L: 8 23 -16 -28 -19 -3 -10 60 -3 2 -22 -15 21 30 -2 8 -21 34 -8 22 2 3 -8
 23 14 4 -85 71 12 16 13 45 45 8 -50 -49 13 34 -26 25 -44 -22 28 12 3 3
 -15 -35 24 23 17 8 11 5 -34 -11 0
H: 5 24 -22 -23 -21 -4 -8 59 -3 12 -23 -13 22 32 2 8 -14 40 -9 25 12 4 4 21
 15 5 -89 65 9 15 13 45 45 12 -48 -50 -34 40 -34 28 -42 -16 26 9 -4 10
 -16 -24 15 22 15 4 9 11 -42 -18 3
P: -38 36 15 4 -30 -12 42 18 -6 -11 36 -27 -21 20 8 -3 -18 43 71 21 -2 28
 -1 4 -12 -48 26 19 10 14 10 11 11 10 18 3 -17 43 -3 -22 15 -28 49 70 -3
 12 -24 17 7 30 16 -19 8 5 -7 8 24
D: -29 32 16 12 -22 -15 38 13 -18 -1 39 11 -20 25 24 -3 -17 38 -8 23 8 25
 -12 5 -18 -46 26 19 11 18 3 -2 -2 12 10 -3 -16 38 -3 -20 9 -30 63 70
 -14 23 -12 9 5 25 14 -22 15 6 -6 16 31
G: 7 31 -27 -33 -18 0 -13 55 -19 11 -13 -25 23 30 8 9 -15 39 -9 22 14 1 -13
 21 19 1 2 23 7 13 5 29 29 11 -45 -37 -37 39 -35 19 -45 -30 24 8 -3 13
 -7 -22 5 19 28 -1 23 13 -42 -17 -1
C: 10 25 -17 -25 -19 -2 -14 59 -7 2 -22 -18 14 31 7 4 -21 34 -12 24 16 2 4
 24 20 1 -88 66 12 10 15 44 44 12 -50 -50 -39 34 -36 26 -42 -14 32 5 3 3
 -13 -28 -24 20 16 2 12 8 -41 -17 1
where: -89 -> H, 26
which: 8 23 -16 -28 -19 -3 -10 60 -3 2 -22 -15 21 30 -2 8 -21 34 -8 22 2 3 -8
 23 14 4 -85 71 12 16 13 45 45 8 -50 -49 13 34 -26 25 -44 -22 28 12 3 3
 -15 -35 24 23 17 8 11 5 -34 -11 0 -> L
which: 10 25 -17 -25 -19 -2 -14 59 -7 2 -22 -18 14 31 7 4 -21 34 -12 24 16 2 4
 24 20 1 -88 66 12 10 15 44 44 12 -50 -50 -39 34 -36 26 -42 -14 32 5 3 3
 -13 -28 -24 20 16 2 12 8 -41 -17 1 -> C
which: -29 32 16 12 -22 -15 38 13 -18 -1 39 11 -20 25 24 -3 -17 38 -8 23 8 25
 -12 5 -18 -46 26 19 11 18 3 -2 -2 12 10 -3 -16 38 -3 -20 9 -30 63 70
 -14 23 -12 9 5 25 14 -22 15 6 -6 16 31 -> D
where: 66 -> C, 27
where: 63 -> D, 42

Q: -26 -4 11 -16 -21 -32
K: -79 -27 21 -16 9 -32
S: -59 10 18 -33 -81 -72
Z: -80 -2 -33 -41 -54 20
where: -80 -> Z, 0
where: 10 -> S, 1
where: 20 -> Z, 5
where: 18 -> S, 2
where: -2 -> Z, 1
where: 21 -> K, 2
where: -26 -> Q, 0

